Below is a small trained network, with its code and all its weights. Each question gives an input and a class and asks what happens when units are switched off, that is, made to give their printed mean instead of their output.

import numpy as np


def w(rows, s, z=0):
    codes = np.array(rows[::2]) - 128.0
    scale = np.full(codes.shape[1], s)
    scale[-1] = z or s
    return codes * scale


def f(y):
    return np.maximum(y, 0)


def log_softmax(a):
    a = a - a.max(-1, keepdims=True)
    return a - np.log(np.exp(a).sum(-1, keepdims=True))


def net(x, mask):
    res = np.array(x, float).reshape(1, 4) / 4 @ E
    y = f(res @ A[0][:, :-1].T + A[0][:, -1])
    res = res + np.where(mask, y, B[0][:, -1]) @ B[0][:, :-1]
    return log_softmax(res[-1] @ U[:, :-1].T + U[:, -1])


A, B = {}, {}
E = w([
[206,22,55,45,200,52,133,134,106],'x0',
[115,202,167,116,241,68,183,102,116],'x1',
[47,49,133,229,189,147,82,213,120],'x2',
[179,159,145,107,165,163,32,132,254],'x3',
],0.0093)
A[0] = w([
[123,71,9,102,36,135,76,142,149,139],'n0',
[150,138,97,156,74,84,191,108,76,73],'n1',
[192,207,143,35,37,127,194,60,136,146],'n2',
[63,92,177,205,176,138,126,212,133,156],'n3',
[89,185,223,117,236,105,176,63,130,163],'n4',
[77,201,205,200,63,198,135,100,139,1],'n5',
[92,100,122,143,111,102,179,124,82,93],'n6',
[37,187,199,190,54,146,150,95,168,13],'n7',
[100,141,107,152,121,151,178,146,63,94],'n8',
[146,117,87,164,2,177,80,124,115,93],'n9',
[80,133,56,142,103,126,195,145,44,52],'n10',
[157,139,154,136,154,144,56,117,198,67],'n11',
[109,94,183,158,94,118,185,103,82,52],'n12',
[153,163,131,125,176,154,88,136,195,81],'n13',
],0.0073,0.002)
B[0] = w([
[151,174,164,60,179,107,222,169,53,194],'n0',
[139,110,107,83,141,195,57,165,150,173],'n1',
[87,48,226,204,55,74,46,176,240,250],'n2',
[103,47,183,192,84,132,125,187,160,194],'n3',
[117,144,243,139,166,155,187,162,99,212],'n4',
[191,67,53,107,207,76,180,27,169,213],'n5',
[141,96,98,75,149,233,54,101,159,164],'n6',
[225,45,80,103,255,77,136,57,133,205],'n7',
[107,185,126,111,70,161,40,88,116,161],'n8',
[132,175,231,103,132,132,230,209,48,200],'n9',
[136,176,56,93,169,229,43,123,140,177],'n10',
[173,228,112,78,135,220,103,101,163,186],'n11',
[198,222,133,116,123,182,74,113,157,160],'n12',
[119,206,94,73,127,194,95,99,93,181],'n13',
],0.0058,0.013)
U = w([
[119,226,62,119,115,238,16,122,133,34],'0',
[166,52,36,109,177,61,177,93,142,199],'1',
[102,202,208,132,128,145,255,185,56,108],'2',
[69,52,166,203,53,120,54,171,198,77],'3',
[73,189,84,170,83,111,146,136,112,253],'4',
],0.0085,0.0022)

Each question gives the input, the list of numbers given to net, and the class t.
The units are the neurons (one row each of A and B). Each row of codes is followed by its name. A weight is (code - 128) times the scale printed after its matrix; where a second scale follows, it is the last column's (A, B and U).
mask holds one flag per neuron, in row order. A switched-off neuron (its flag False) gives its mean, the last column of its row in B, instead of its output. The means were averaged over made-up inputs and are rounded, as every weight is.
A unit's drop is (log p(t) with every unit on - log p(t) with that unit switched off) / (log p(t) with every unit on - log p(t) with every unit switched off).
The circuit of an input: a set's keep is (log p(t) with only the set's units on - log p(t) with every unit switched off) / (log p(t) with every unit on - log p(t) with every unit switched off). Starting from the 12 units with the biggest drops (on a tie, the unit counted first), units are removed one at a time, each time the one whose removal leaves the highest keep (on an exact tie, the one counted first), for as long as the keep stays at least 0.8.
units of the circuit, in order: the units of the circuit, biggest drop first
unit that matters most: the unit with the biggest drop
k most important neurons: the k neurons with the biggest drops, biggest first
drop of u: that unit's drop, to one decimal
input [-8,7,-3,-6], class 1: units of the circuit, in order : [n7, n5]
input [3,8,7,6], class 2: units of the circuit, in order : [n4]
input [4,8,-3,-1], class 2: 3 most important neurons : [n4, n5, n7]
input [-5,1,-1,4], class 1: units of the circuit, in order : [n5, n7]
input [-1,5,4,4], class 2: 2 most important neurons : [n2, n4]
input [-7,-6,-1,-1], class 1: units of the circuit, in order : [n5, n7]
input [-6,-7,7,6], class 2: units of the circuit, in order : [n9, n2]
input [2,-1,4,-5], class 0: 2 most important neurons : [n2, n10]
input [6,-8,-4,-3], class 2: units of the circuit, in order : [n0, n9]
input [-7,5,0,-6], class 1: units of the circuit, in order : [n7, n5]
input [-8,5,-5,4], class 1: units of the circuit, in order : [n5, n7]
input [-2,4,8,8], class 0: 3 most important neurons : [n2, n11, n13]
input [5,7,1,5], class 2: 3 most important neurons : [n4, n5, n7]
input [3,-7,4,3], class 2: unit that matters most : n0
input [-8,7,4,-1], class 1: 3 most important neurons : [n7, n5, n9]
input [3,-6,3,0], class 2: 2 most important neurons : [n0, n2]
input [5,-8,5,-8], class 0: 2 most important neurons : [n10, n6]
input [6,-8,-2,-5], class 2: 2 most important neurons : [n0, n9]
input [-7,7,2,-8], class 0: 3 most important neurons : [n10, n8, n12]
input [8,-6,-6,-8], class 0: unit that matters most : n10
input [-7,-3,-7,-4], class 1: 3 most important neurons : [n5, n7, n3]
input [2,8,-5,6], class 2: 2 most important neurons : [n4, n10]
input [-8,1,-3,2], class 1: 2 most important neurons : [n5, n7]
input [2,4,-6,3], class 3: drop of n2 : 0.6
input [6,6,2,7], class 0: drop of n13 : 0.2
